[[ 48.4  42.9   2.4 -14.6]
 [ -1.3 -28.2 -49.7  31.6]
 [ 10.5 -23.0 -51.3  30.8]
 [  0.7 -28.7 -53.4  33.0]
 [ 65.4  45.0 -13.3  -8.3]
 [ -0.6 -29.2 -51.5  33.3]
 [ 28.8 -14.9 -49.6  28.4]
 [ 71.2  12.2 -37.9  16.5]
 [ -4.7 -30.0 -51.2  33.6]
 [-35.5 -37.8 -29.3  23.9]
 [  0.9  32.0  73.1 -44.3]]
->
[[-14.6   2.4  42.9  48.4]
 [ 31.6 -49.7 -28.2  -1.3]
 [ 30.8 -51.3 -23.0  10.5]
 [ 33.0 -53.4 -28.7   0.7]
 [ -8.3 -13.3  45.0  65.4]
 [ 33.3 -51.5 -29.2  -0.6]
 [ 28.4 -49.6 -14.9  28.8]
 [ 16.5 -37.9  12.2  71.2]
 [ 33.6 -51.2 -30.0  -4.7]
 [ 23.9 -29.3 -37.8 -35.5]
 [-44.3  73.1  32.0   0.9]]

[[ 12.8 -12.4 -16.6 -11.2  26.4  -1.1  -4.8  -3.2 -14.4  31.6  -4.7  12.7
   -5.5  21.0  -4.5]
 [-45.9  50.2 -18.9 -54.2  41.8  87.3  14.9  74.2  10.9  -5.3  -6.0 -84.2
    0.6 -56.7 -75.2]
 [-31.2  58.1  -8.2 -38.6  61.1  60.1   3.9  54.8  24.9  -5.3  -4.7 -76.8
  -12.5 -40.1 -89.3]
 [ -9.2  30.7  -7.4 -11.2 -12.2  -1.1  23.6  30.6 -17.2  28.5   5.1   5.3
    1.4   4.4  16.7]
 [-16.5  54.1 -19.6 -69.8  30.2  39.7 -18.0  83.9  10.9   0.8  -5.3 -76.8
   -7.9 -56.7 -75.2]]
->
[[ -4.5  21.0  -5.5  12.7  -4.7  31.6 -14.4  -3.2  -4.8  -1.1  26.4 -11.2
  -16.6 -12.4  12.8]
 [-75.2 -56.7   0.6 -84.2  -6.0  -5.3  10.9  74.2  14.9  87.3  41.8 -54.2
  -18.9  50.2 -45.9]
 [-89.3 -40.1 -12.5 -76.8  -4.7  -5.3  24.9  54.8   3.9  60.1  61.1 -38.6
   -8.2  58.1 -31.2]
 [ 16.7   4.4   1.4   5.3   5.1  28.5 -17.2  30.6  23.6  -1.1 -12.2 -11.2
   -7.4  30.7  -9.2]
 [-75.2 -56.7  -7.9 -76.8  -5.3   0.8  10.9  83.9 -18.0  39.7  30.2 -69.8
  -19.6  54.1 -16.5]]

[[ 44.0 -63.6   9.0  -6.1]
 [  2.8  -1.9  27.9  88.7]]
->
[[ -6.1   9.0 -63.6  44.0]
 [ 88.7  27.9  -1.9   2.8]]

[[ 67.3  -8.7  -0.8 -36.5 -24.3  41.0  23.3  18.2  -0.4 -57.2]
 [ 13.6  11.1  -7.9 -12.1 -39.8 -25.9  24.7 -40.3  -8.3   1.7]
 [-21.3 -44.8 -44.5 -27.6  30.3  44.8  35.6   3.8   4.9 -21.0]
 [-61.8   2.4  23.8  12.2 -20.1 -22.9  32.7 -17.2 -23.4 -15.5]
 [-17.3   0.0 -44.0 -46.0  35.7   2.5 -12.6  80.4  -9.6  63.0]]
->
[[-57.2  -0.4  18.2  23.3  41.0 -24.3 -36.5  -0.8  -8.7  67.3]
 [  1.7  -8.3 -40.3  24.7 -25.9 -39.8 -12.1  -7.9  11.1  13.6]
 [-21.0   4.9   3.8  35.6  44.8  30.3 -27.6 -44.5 -44.8 -21.3]
 [-15.5 -23.4 -17.2  32.7 -22.9 -20.1  12.2  23.8   2.4 -61.8]
 [ 63.0  -9.6  80.4 -12.6   2.5  35.7 -46.0 -44.0   0.0 -17.3]]

[[  6.6 -21.8  -1.5 -36.7 -23.9 -68.5   0.8  -7.8  -6.8   5.1 -49.5  -7.2
   -1.0  18.1]
 [ 13.0 -22.4 -28.0 -43.4  14.6  18.0  19.4  60.7   4.9 -23.5 -17.8  -4.5
  -33.2  15.0]
 [-29.1  41.7 -24.9 -10.2  22.6 -30.8 -45.3   0.6  -4.5 -12.4  -3.1  36.5
   19.8  15.5]]
->
[[ 18.1  -1.0  -7.2 -49.5   5.1  -6.8  -7.8   0.8 -68.5 -23.9 -36.7  -1.5
  -21.8   6.6]
 [ 15.0 -33.2  -4.5 -17.8 -23.5   4.9  60.7  19.4  18.0  14.6 -43.4 -28.0
  -22.4  13.0]
 [ 15.5  19.8  36.5  -3.1 -12.4  -4.5   0.6 -45.3 -30.8  22.6 -10.2 -24.9
   41.7 -29.1]]

[[  6.4  20.8]
 [-80.6  26.0]
 [-15.2  54.7]]
->
[[ 20.8   6.4]
 [ 26.0 -80.6]
 [ 54.7 -15.2]]

[[-85.7  29.4 -15.2  54.8 -11.5 -22.3 -32.8]
 [-82.1  33.6 -14.8  63.3   2.0 -19.8 -22.0]
 [-86.9  23.8 -14.6  44.3 -24.1 -25.0 -43.5]
 [-79.1  35.1 -14.4  66.6   9.0 -18.1 -16.7]
 [-86.8  20.5 -14.7  39.3 -30.7 -25.5 -48.8]]
->
[[-32.8 -22.3 -11.5  54.8 -15.2  29.4 -85.7]
 [-22.0 -19.8   2.0  63.3 -14.8  33.6 -82.1]
 [-43.5 -25.0 -24.1  44.3 -14.6  23.8 -86.9]
 [-16.7 -18.1   9.0  66.6 -14.4  35.1 -79.1]
 [-48.8 -25.5 -30.7  39.3 -14.7  20.5 -86.8]]
